Below is a small trained network, with its code and all its weights. Each question gives an input and a target symbol and asks what happens when units are switched off, that is, made to give their printed mean instead of their output.

import numpy as np


def w(rows, s, z=0):
    codes = np.array(rows[::2]) - 128.0
    scale = np.full(codes.shape[1], s)
    scale[-1] = z or s
    return codes * scale


def f(y):
    return np.maximum(y, 0)


def softmax(a):
    e = np.exp(a - a.max(-1, keepdims=True))
    return e / e.sum(-1, keepdims=True)


def log_softmax(a):
    a = a - a.max(-1, keepdims=True)
    return a - np.log(np.exp(a).sum(-1, keepdims=True))


def net(x, mask):
    ids = ['γεθλμτφψ'.index(c) for c in x.split()]
    T = len(ids)
    res = E[ids] + P[:T]
    u = 0
    for l in range(3):
        r = res
        for j in range(2):
            rows = slice(4 * j, 4 * j + 4)
            q, k, v = (r @ M[l][rows].T for M in (Q, K, V))
            z = softmax(np.where(np.tri(T) > 0, q @ k.T / 4**0.5, -1e9)) @ v
            o = O[l][rows]
            res = res + np.where(mask[u + j], z, o[:, -1]) @ o[:, :-1]
        u += 2
        y = f(res @ A[l][:, :-1].T + A[l][:, -1])
        res = res + np.where(mask[u : u + 8], y, B[l][:, -1]) @ B[l][:, :-1]
        u += 8
    return log_softmax(res[-1] @ U[:, :-1].T + U[:, -1])


Q, K, V, O, A, B = {}, {}, {}, {}, {}, {}
E = w([
[89,140,161],'γ',
[24,175,185],'ε',
[220,39,116],'θ',
[141,63,129],'λ',
[255,169,134],'μ',
[15,44,80],'τ',
[141,65,129],'φ',
[205,97,48],'ψ',
],0.016)
P = w([
[93,78,255],'0',
[114,117,234],'1',
[116,141,198],'2',
[113,163,161],'3',
[109,179,122],'4',
[94,196,76],'5',
[133,205,94],'6',
],0.0061)
Q[0] = w([
[88,165,131],'0.h0',
[108,98,139],'0.h0',
[134,158,87],'0.h0',
[132,123,143],'0.h0',
[54,254,164],'0.h1',
[159,8,135],'0.h1',
[105,205,161],'0.h1',
[229,70,90],'0.h1',
],0.013)
K[0] = w([
[109,88,184],'0.h0',
[103,138,111],'0.h0',
[143,97,118],'0.h0',
[129,139,137],'0.h0',
[149,4,228],'0.h1',
[111,204,31],'0.h1',
[166,70,196],'0.h1',
[151,249,93],'0.h1',
],0.014)
V[0] = w([
[122,75,217],'0.h0',
[104,72,199],'0.h0',
[80,32,253],'0.h0',
[163,183,64],'0.h0',
[118,231,23],'0.h1',
[128,143,121],'0.h1',
[118,13,180],'0.h1',
[120,165,79],'0.h1',
],0.0049)
O[0] = w([
[136,60,151,207],'0.h0',
[123,60,147,202],'0.h0',
[112,2,155,254],'0.h0',
[144,193,120,60],'0.h0',
[110,156,157,48],'0.h1',
[131,131,138,116],'0.h1',
[119,115,75,216],'0.h1',
[117,143,137,99],'0.h1',
],0.0084,0.0033)
A[0] = w([
[145,179,111,136],'0.n0',
[46,164,185,26],'0.n1',
[27,150,161,162],'0.n2',
[123,109,36,159],'0.n3',
[88,97,76,2],'0.n4',
[239,87,2,113],'0.n5',
[167,227,80,128],'0.n6',
[163,102,130,103],'0.n7',
],0.0085,0.0054)
B[0] = w([
[101,113,141,144],'0.n0',
[30,169,180,135],'0.n1',
[182,38,2,171],'0.n2',
[187,92,99,210],'0.n3',
[225,199,179,145],'0.n4',
[205,152,239,253],'0.n5',
[131,79,184,162],'0.n6',
[113,129,142,172],'0.n7',
],0.012,0.0061)
Q[1] = w([
[76,205,96],'1.h0',
[192,204,106],'1.h0',
[172,193,99],'1.h0',
[69,241,59],'1.h0',
[141,64,131],'1.h1',
[146,125,89],'1.h1',
[115,247,95],'1.h1',
[136,229,58],'1.h1',
],0.014)
K[1] = w([
[18,67,130],'1.h0',
[65,138,56],'1.h0',
[81,132,74],'1.h0',
[5,53,127],'1.h0',
[142,169,103],'1.h1',
[117,142,113],'1.h1',
[90,50,171],'1.h1',
[88,80,147],'1.h1',
],0.018)
V[1] = w([
[132,129,122],'1.h0',
[124,126,134],'1.h0',
[146,134,102],'1.h0',
[118,124,144],'1.h0',
[129,146,114],'1.h1',
[167,149,173],'1.h1',
[153,254,59],'1.h1',
[127,165,94],'1.h1',
],0.0076)
O[1] = w([
[131,130,126,127],'1.h0',
[125,126,129,130],'1.h0',
[152,141,113,123],'1.h0',
[115,120,136,133],'1.h0',
[142,131,111,103],'1.h1',
[81,253,201,201],'1.h1',
[216,243,31,3],'1.h1',
[170,137,76,69],'1.h1',
],0.0064,0.013)
A[1] = w([
[247,183,127,88],'1.n0',
[122,104,115,54],'1.n1',
[140,174,66,111],'1.n2',
[48,162,114,162],'1.n3',
[153,136,106,105],'1.n4',
[131,103,94,1],'1.n5',
[95,147,108,129],'1.n6',
[206,158,101,139],'1.n7',
],0.015,0.0066)
B[1] = w([
[3,151,102,255],'1.n0',
[113,97,148,180],'1.n1',
[138,92,143,129],'1.n2',
[107,87,41,148],'1.n3',
[123,104,114,129],'1.n4',
[131,222,204,147],'1.n5',
[121,86,88,131],'1.n6',
[149,75,114,174],'1.n7',
],0.015,0.009)
Q[2] = w([
[7,96,183],'2.h0',
[169,183,97],'2.h0',
[149,116,126],'2.h0',
[54,157,149],'2.h0',
[191,85,242],'2.h1',
[117,146,96],'2.h1',
[39,89,93],'2.h1',
[236,194,149],'2.h1',
],0.015)
K[2] = w([
[90,217,227],'2.h0',
[179,84,69],'2.h0',
[133,119,121],'2.h0',
[158,168,161],'2.h0',
[250,176,49],'2.h1',
[95,109,154],'2.h1',
[58,198,94],'2.h1',
[189,32,186],'2.h1',
],0.017)
V[2] = w([
[130,135,147],'2.h0',
[156,110,119],'2.h0',
[60,156,129],'2.h0',
[101,159,187],'2.h0',
[165,120,92],'2.h1',
[9,91,2],'2.h1',
[218,150,202],'2.h1',
[29,155,237],'2.h1',
],0.0092)
O[2] = w([
[131,123,140,136],'2.h0',
[106,146,121,104],'2.h0',
[170,90,140,179],'2.h0',
[149,93,177,179],'2.h0',
[113,105,139,83],'2.h1',
[2,152,105,176],'2.h1',
[207,106,146,84],'2.h1',
[173,194,95,253],'2.h1',
],0.013,0.037)
A[2] = w([
[184,229,185,66],'2.n0',
[202,197,184,138],'2.n1',
[166,89,146,120],'2.n2',
[174,193,177,177],'2.n3',
[78,251,150,157],'2.n4',
[73,165,223,131],'2.n5',
[132,198,170,110],'2.n6',
[112,211,115,11],'2.n7',
],0.012,0.011)
B[2] = w([
[98,64,76,152],'2.n0',
[79,187,121,167],'2.n1',
[115,74,134,160],'2.n2',
[169,188,165,160],'2.n3',
[252,92,137,254],'2.n4',
[92,148,94,194],'2.n5',
[88,132,120,162],'2.n6',
[15,137,162,184],'2.n7',
],0.024,0.041)
U = w([
[74,110,93,225],'γ',
[136,89,2,101],'ε',
[95,183,152,73],'θ',
[130,149,241,122],'λ',
[150,195,68,111],'μ',
[118,17,152,2],'τ',
[130,142,216,82],'φ',
[206,104,119,182],'ψ',
],0.0081,0.0058)

Each question gives the input, a string of symbols that net reads in full, and the target symbol t.
The units are the heads (4 rows each of Q, K, V and O) and the neurons (one row each of A and B). Each row of codes is followed by its name. A weight is (code - 128) times the scale printed after its matrix; where a second scale follows, it is the last column's (O, A, B and U).
mask holds one flag per unit, layer by layer, with each layer's heads first. A switched-off unit (its flag False) gives its mean, the last column of its rows in O or B, instead of its output. The means were averaged over made-up inputs and are rounded, as every weight is.
A unit's drop is (log p(t) with every unit on - log p(t) with that unit switched off) / (log p(t) with every unit on - log p(t) with every unit switched off).
The circuit of an input: a set's keep is (log p(t) with only the set's units on - log p(t) with every unit switched off) / (log p(t) with every unit on - log p(t) with every unit switched off). Starting from the 12 units with the biggest drops (on a tie, the unit counted first), units are removed one at a time, each time the one whose removal leaves the highest keep (on an exact tie, the one counted first), for as long as the keep stays at least 0.8.
circuit, biggest first: the units of the circuit, biggest drop first
unit that matters most: the unit with the biggest drop
k most important neurons: the k neurons with the biggest drops, biggest first
k most important neurons of layer l: the k neurons of layer l with the biggest drops, biggest first
which heads matter: for each layer, one digit per head in row order, 1 if its drop is at least 0.15 and else 0, layers parted by /
input μ λ ε λ, target ε: unit that matters most : 0.n5
input ε ε τ, target τ: circuit, biggest first : 0.n2; 2.h1; 1.n0
input ψ λ μ μ λ ε γ, target μ: 3 most important neurons : 1.n0; 0.n6; 0.n5
input λ λ λ φ θ λ, target θ: circuit, biggest first : 2.n4; 2.h1; 1.n0; 2.n1
input φ ε μ φ, target μ: 4 most important neurons : 0.n3; 1.n0; 0.n5; 2.n1
input λ φ τ λ, target τ: 4 most important neurons : 0.n4; 1.n0; 2.n4; 0.n2
input θ ψ μ ε τ, target μ: which heads matter : 10 / 01 / 01
input ψ λ φ γ τ φ γ, target ψ: 2 most important neurons : 0.n5; 1.n0
input τ λ γ λ, target γ: 4 most important neurons : 2.n4; 1.n0; 0.n5; 2.n3
input φ ε φ, target ε: 2 most important neurons of layer 2 : 2.n5; 2.n7
input ψ μ λ τ τ, target μ: 4 most important neurons : 0.n5; 0.n6; 1.n0; 2.n4
input ε τ λ μ λ, target μ: 2 most important neurons of layer 0 : 0.n6; 0.n3
input γ λ λ λ γ, target γ: 4 most important neurons : 2.n4; 1.n0; 0.n5; 2.n3
input ψ ψ γ τ φ, target τ: 3 most important neurons : 0.n4; 2.n4; 1.n0
input γ λ λ, target λ: which heads matter : 11 / 00 / 01
input ψ θ φ, target θ: circuit, biggest first : 2.n4
input μ λ τ λ φ φ θ, target μ: which heads matter : 01 / 00 / 11
input τ φ θ ε ε τ φ, target τ: 4 most important neurons : 1.n5; 0.n4; 1.n0; 2.n4
input τ γ λ τ, target τ: which heads matter : 10 / 01 / 01
input φ λ φ λ μ φ, target μ: 3 most important neurons of layer 0 : 0.n6; 0.n5; 0.n2
input ψ μ λ λ θ, target μ: 3 most important neurons of layer 2 : 2.n3; 2.n1; 2.n0
input λ τ ψ γ λ, target γ: 3 most important neurons of layer 1 : 1.n0; 1.n3; 1.n5
input ψ φ γ, target ψ: which heads matter : 10 / 01 / 00
input ψ λ φ λ λ φ τ, target ψ: most important neuron : 0.n5
input τ λ λ φ, target λ: 3 most important neurons of layer 1 : 1.n0; 1.n3; 1.n7
input ψ τ φ λ ψ λ φ, target λ: 2 most important neurons of layer 0 : 0.n5; 0.n1
input θ ψ ψ μ ε λ, target ε: most important neuron of layer 0 : 0.n2
input θ ψ λ μ γ φ, target γ: 3 most important neurons of layer 1 : 1.n0; 1.n3; 1.n5
input μ λ λ λ μ φ γ, target μ: which heads matter : 01 / 00 / 11
input γ λ θ λ τ λ, target τ: 3 most important neurons of layer 0 : 0.n4; 0.n3; 0.n2
